Here is a tiny trained network, its code and every weight. The questions are about switching its units off for an input and a target symbol, where a switched-off unit gives its printed mean instead of its output.

import numpy as np


def w(rows, s, z=0):
    codes = np.array(rows[::2]) - 128.0
    scale = np.full(codes.shape[1], s)
    scale[-1] = z or s
    return codes * scale


def f(y):
    return y / 2 * (1 + np.tanh(0.7978845608 * (y + 0.044715 * y**3)))


def softmax(a):
    e = np.exp(a - a.max(-1, keepdims=True))
    return e / e.sum(-1, keepdims=True)


def log_softmax(a):
    a = a - a.max(-1, keepdims=True)
    return a - np.log(np.exp(a).sum(-1, keepdims=True))


def net(x, mask):
    ids = ['ΠΣαβμτφψ'.index(c) for c in x.split()]
    T = len(ids)
    res = E[ids] + P[:T]
    u = 0
    for l in range(3):
        r = res
        for j in range(2):
            rows = slice(2 * j, 2 * j + 2)
            q, k, v = (r @ M[l][rows].T for M in (Q, K, V))
            z = softmax(np.where(np.tri(T) > 0, q @ k.T / 2**0.5, -1e9)) @ v
            o = O[l][rows]
            res = res + np.where(mask[u + j], z, o[:, -1]) @ o[:, :-1]
        u += 2
        y = f(res @ A[l][:, :-1].T + A[l][:, -1])
        res = res + np.where(mask[u : u + 8], y, B[l][:, -1]) @ B[l][:, :-1]
        u += 8
    return log_softmax(res[-1] @ U[:, :-1].T + U[:, -1])


Q, K, V, O, A, B = {}, {}, {}, {}, {}, {}
E = w([
[159,163,94,151,56,150,97,152,240,147,148],'Π',
[150,211,90,192,116,147,192,180,181,52,146],'Σ',
[129,180,5,141,137,179,155,210,175,158,92],'α',
[155,93,163,92,110,150,181,81,105,106,161],'β',
[100,191,74,101,38,121,137,108,124,27,108],'μ',
[141,147,174,89,112,92,119,143,118,141,168],'τ',
[171,77,220,169,123,166,127,208,90,159,151],'φ',
[107,87,185,167,188,200,175,90,107,116,218],'ψ',
],0.017)
P = w([
[178,133,170,95,193,150,76,94,138,36,84],'0',
[152,48,122,93,133,85,157,126,195,93,94],'1',
[248,148,119,106,108,88,156,50,96,147,112],'2',
[138,157,157,128,158,153,95,129,102,84,128],'3',
[108,46,122,94,120,97,157,149,165,114,142],'4',
[197,159,86,130,93,107,147,66,71,163,163],'5',
[85,136,147,143,148,156,85,152,77,113,167],'6',
[60,32,102,112,99,102,146,169,134,147,188],'7',
[147,145,67,154,80,110,131,74,36,197,208],'8',
[61,125,156,152,141,158,79,156,67,119,176],'9',
[106,53,106,100,117,98,166,142,177,113,141],'10',
],0.016)
Q[0] = w([
[254,163,76,131,38,189,167,124,77,153,191],'L0H1',
[68,104,169,134,166,110,94,152,202,97,83],'L0H1',
[21,93,169,119,190,112,62,125,166,126,17],'L0H2',
[20,90,170,90,150,108,129,155,200,88,87],'L0H2',
],0.0097)
K[0] = w([
[56,150,116,96,103,162,126,175,57,171,244],'L0H1',
[192,130,141,124,129,125,144,93,184,98,59],'L0H1',
[249,140,126,102,126,173,151,78,251,91,19],'L0H2',
[217,103,133,132,193,128,153,81,215,140,62],'L0H2',
],0.011)
V[0] = w([
[50,121,124,207,199,119,74,81,120,118,47],'L0H1',
[131,150,137,173,52,244,211,102,151,144,125],'L0H1',
[209,168,103,153,254,133,204,200,152,166,187],'L0H2',
[141,98,90,162,152,110,81,153,118,112,148],'L0H2',
],0.0052)
O[0] = w([
[171,198,120,98,97,186,183,159,210,18,113,2],'L0H1',
[94,54,214,254,65,101,154,102,70,101,53,191],'L0H1',
[166,30,21,164,222,80,63,114,137,111,160,215],'L0H2',
[79,94,103,20,176,67,77,166,58,124,103,136],'L0H2',
],0.0058,0.004)
A[0] = w([
[119,126,60,143,105,97,227,158,212,163,142,3],'L0N1',
[63,169,163,194,254,207,100,127,192,106,174,36],'L0N2',
[156,106,121,177,31,31,245,65,99,115,149,40],'L0N3',
[97,123,63,100,177,238,81,172,47,54,70,50],'L0N4',
[125,116,71,63,27,58,164,127,181,178,114,82],'L0N5',
[151,66,142,111,127,48,154,102,136,214,129,99],'L0N6',
[147,82,110,130,190,179,65,79,110,125,88,99],'L0N7',
[101,223,229,160,157,108,53,207,128,88,136,93],'L0N8',
],0.0067,0.0043)
B[0] = w([
[121,84,202,85,137,103,118,71,99,111,163,178],'L0N1',
[88,144,111,127,221,100,172,229,145,148,142,187],'L0N2',
[139,109,145,157,180,151,100,189,174,225,138,254],'L0N3',
[82,157,204,219,88,166,151,122,99,113,78,173],'L0N4',
[157,122,180,181,217,125,193,169,86,115,160,205],'L0N5',
[114,175,64,149,109,162,160,137,146,51,111,219],'L0N6',
[114,215,236,76,144,130,69,146,124,137,151,152],'L0N7',
[125,121,2,156,148,101,50,114,104,92,127,178],'L0N8',
],0.0091,0.0045)
Q[1] = w([
[204,224,84,116,114,175,86,144,72,158,212],'L1H1',
[104,5,76,113,120,51,136,165,186,90,144],'L1H1',
[163,49,151,42,142,79,223,232,117,115,155],'L1H2',
[3,2,135,21,78,130,121,210,234,7,74],'L1H2',
],0.0078)
K[1] = w([
[78,122,69,141,83,174,142,143,115,151,217],'L1H1',
[154,115,134,72,157,147,62,135,178,70,97],'L1H1',
[174,144,180,86,192,255,118,140,152,83,149],'L1H2',
[218,188,156,73,153,120,145,88,197,91,17],'L1H2',
],0.0096)
V[1] = w([
[121,51,148,161,171,141,103,161,133,85,86],'L1H1',
[130,140,157,127,146,155,70,124,109,153,107],'L1H1',
[65,147,147,122,212,100,207,2,132,127,160],'L1H2',
[96,69,180,25,124,201,125,106,90,127,119],'L1H2',
],0.0065)
O[1] = w([
[107,177,52,98,126,254,64,141,171,142,194,252],'L1H1',
[124,152,53,67,42,165,175,180,127,126,110,196],'L1H1',
[85,226,82,154,83,163,161,41,135,115,217,112],'L1H2',
[215,74,148,180,95,165,169,145,98,77,104,70],'L1H2',
],0.0092,0.0037)
A[1] = w([
[164,64,107,139,101,106,181,203,93,57,85,187],'L1N1',
[115,164,54,115,170,86,68,48,19,42,65,22],'L1N2',
[179,53,116,63,71,129,144,129,133,179,186,2],'L1N3',
[83,136,132,55,94,87,64,138,195,201,128,209],'L1N4',
[67,158,119,138,149,171,203,169,132,194,108,122],'L1N5',
[145,206,107,175,10,99,87,49,71,82,108,64],'L1N6',
[133,82,131,40,119,135,67,106,104,91,174,216],'L1N7',
[114,103,255,85,149,98,113,77,30,95,121,23],'L1N8',
],0.0074,0.0026)
B[1] = w([
[77,135,159,103,156,152,112,130,143,120,185,254],'L1N1',
[89,162,130,60,99,73,143,174,164,202,186,182],'L1N2',
[76,182,108,103,176,106,149,149,115,69,81,199],'L1N3',
[148,56,139,199,183,132,126,25,154,35,73,187],'L1N4',
[202,107,144,103,102,150,111,107,186,83,47,227],'L1N5',
[99,79,191,109,192,191,80,82,147,150,121,188],'L1N6',
[202,167,168,218,57,77,172,141,194,164,126,199],'L1N7',
[152,140,14,140,117,254,126,138,144,148,127,155],'L1N8',
],0.0091,0.0061)
Q[2] = w([
[177,137,108,146,161,68,71,152,95,244,97],'L2H1',
[165,119,133,145,47,39,171,124,129,152,116],'L2H1',
[140,129,140,98,139,105,156,99,140,130,190],'L2H2',
[99,81,134,86,85,113,203,147,173,52,137],'L2H2',
],0.011)
K[2] = w([
[130,92,60,253,145,66,122,145,26,224,151],'L2H1',
[212,215,85,98,46,60,60,48,120,254,145],'L2H1',
[161,142,155,84,163,119,133,107,131,139,182],'L2H2',
[199,182,175,43,124,148,103,136,225,70,120],'L2H2',
],0.0072)
V[2] = w([
[182,99,196,89,135,134,81,114,87,37,137],'L2H1',
[94,129,178,126,205,129,140,175,162,60,108],'L2H1',
[84,195,175,17,158,110,91,164,151,156,253],'L2H2',
[52,219,127,102,152,232,99,146,61,68,5],'L2H2',
],0.0044)
O[2] = w([
[99,115,134,157,129,178,115,121,62,120,95,172],'L2H1',
[86,112,133,137,94,255,118,164,98,168,74,255],'L2H1',
[161,99,85,154,52,90,71,185,57,99,128,170],'L2H2',
[145,194,177,201,153,118,106,143,188,199,167,188],'L2H2',
],0.0092,0.0084)
A[2] = w([
[189,124,190,176,78,138,145,31,91,226,151,170],'L2N1',
[155,165,189,159,178,151,164,149,126,156,81,57],'L2N2',
[173,45,204,143,157,67,246,97,104,205,89,155],'L2N3',
[139,206,147,68,161,30,142,59,18,92,150,17],'L2N4',
[149,156,124,130,135,117,82,114,215,204,191,195],'L2N5',
[66,126,163,146,174,199,88,184,100,57,113,3],'L2N6',
[147,177,253,107,22,66,183,84,42,145,12,44],'L2N7',
[88,40,199,69,204,63,166,147,149,121,110,54],'L2N8',
],0.007,0.0057)
B[2] = w([
[124,172,70,126,79,159,149,188,206,173,98,178],'L2N1',
[120,124,121,143,89,47,131,134,64,148,110,176],'L2N2',
[82,156,154,106,194,114,74,195,173,66,159,167],'L2N3',
[82,151,191,172,129,202,199,82,120,79,162,140],'L2N4',
[129,97,125,92,115,95,171,84,55,129,43,205],'L2N5',
[118,120,115,73,147,48,182,93,150,108,152,252],'L2N6',
[91,69,193,179,86,182,216,63,46,162,1,135],'L2N7',
[125,148,111,96,22,183,51,85,60,200,146,153],'L2N8',
],0.009,0.012)
U = w([
[52,124,188,71,79,140,69,73,153,165,162,58],'Π',
[112,75,119,163,137,155,70,47,151,83,96,158],'Σ',
[84,110,144,149,129,117,184,113,96,184,74,16],'α',
[90,173,180,147,166,151,184,68,87,87,197,174],'β',
[176,88,177,156,172,151,66,164,41,167,165,236],'μ',
[166,76,66,65,69,77,185,48,70,143,136,216],'τ',
[100,157,42,69,148,89,138,173,254,140,138,4],'φ',
[140,147,86,141,77,194,132,83,108,185,155,173],'ψ',
],0.0066,0.0043)

Each question gives the input, a string of symbols that net reads in full, and the target symbol t.
The units are the heads (2 rows each of Q, K, V and O) and the neurons (one row each of A and B). Each row of codes is followed by its name. A weight is (code - 128) times the scale printed after its matrix; where a second scale follows, it is the last column's (O, A, B and U).
mask holds one flag per unit, layer by layer, with each layer's heads first. A switched-off unit (its flag False) gives its mean, the last column of its rows in O or B, instead of its output. The means were averaged over made-up inputs and are rounded, as every weight is.
A unit's drop is (log p(t) with every unit on - log p(t) with that unit switched off) / (log p(t) with every unit on - log p(t) with every unit switched off).
The circuit of an input: a set's keep is (log p(t) with only the set's units on - log p(t) with every unit switched off) / (log p(t) with every unit on - log p(t) with every unit switched off). Starting from the 12 units with the biggest drops (on a tie, the unit counted first), units are removed one at a time, each time the one whose removal leaves the highest keep (on an exact tie, the one counted first), for as long as the keep stays at least 0.8.
circuit, biggest first: the units of the circuit, biggest drop first
most important unit: the unit with the biggest drop
top k neurons: the k neurons with the biggest drops, biggest first
top k neurons in layer l: the k neurons of layer l with the biggest drops, biggest first
heads that matter: for each layer, one digit per head in row order, 1 if its drop is at least 0.15 and else 0, layers parted by /
input β Π Σ φ τ φ τ Π Σ, target β: heads that matter : 10 / 10 / 11
input α φ φ φ τ, target α: top 3 neurons : [L1N5, L2N5, L0N4]
input Σ φ Σ Π φ Π, target μ: most important unit : L1H2
input Σ Σ φ φ Π ψ, target ψ: top 2 neurons : [L2N1, L2N6]
input τ φ β τ τ μ, target β: circuit, biggest first : [L1H1, L2N4, L2H1]
input Σ φ Σ μ Π ψ α Π α, target τ: circuit, biggest first : [L2H1, L2N5]
input ψ Π β α β α μ φ α, target μ: circuit, biggest first : [L1H2, L1H1, L2N6]
input Σ μ Π φ τ τ Σ τ τ, target β: circuit, biggest first : [L1H1, L2N4, L2H1]
input ψ μ φ, target ψ: circuit, biggest first : [L1H2, L2N1]
input α β Π φ β Σ φ Σ ψ Σ φ, target α: top 4 neurons : [L0N4, L2N5, L1N5, L2N2]
input β β Π α φ α α φ Σ, target μ: heads that matter : 00 / 01 / 00
input τ τ ψ Σ Σ Π, target Σ: top 2 neurons : [L1N4, L0N3]
input Σ φ Σ α φ μ, target μ: circuit, biggest first : [L1H2, L0N3, L0N5]
input μ Σ α τ τ, target μ: heads that matter : 00 / 00 / 01
input ψ τ β μ Σ Σ β μ β, target α: circuit, biggest first : [L2N7, L0H2, L1H1]
input φ μ Π τ φ, target φ: circuit, biggest first : [L1H1, L1N3, L2N6]
input Σ φ Σ μ φ ψ ψ ψ μ φ μ, target Σ: top neuron : [L1N4]
input Σ Σ ψ Π μ τ Σ, target φ: circuit, biggest first : [L0N2, L0N8, L1H2]
input α τ Π α ψ β μ Π β μ α, target α: top 4 neurons : [L1N5, L0N4, L2N5, L0N7]
input τ Π μ, target β: heads that matter : 10 / 10 / 10
input φ μ μ ψ φ, target φ: top 3 neurons : [L1N3, L2N6, L0N7]
input α ψ τ φ α Σ φ ψ, target α: top 2 neurons in layer 1 : [L1N5, L1N7]
input α Π β, target φ: top 2 neurons in layer 2 : [L2N3, L2N1]
input α β μ Σ φ Σ μ Σ Σ Π Π, target α: most important unit : L2H2
input β α μ β μ ψ μ φ φ Σ α, target β: heads that matter : 00 / 01 / 00
input β ψ μ μ ψ μ, target ψ: top 2 neurons : [L2N1, L0N3]
input α Π φ Π μ ψ β ψ ψ μ β, target α: heads that matter : 00 / 00 / 01
input α τ Π φ Σ, target α: top 2 neurons : [L1N5, L2N5]
input Π τ α, target β: top 2 neurons : [L2N4, L0N3]
input φ α τ τ φ φ μ, target Π: top 3 neurons : [L1N6, L1N2, L0N4]
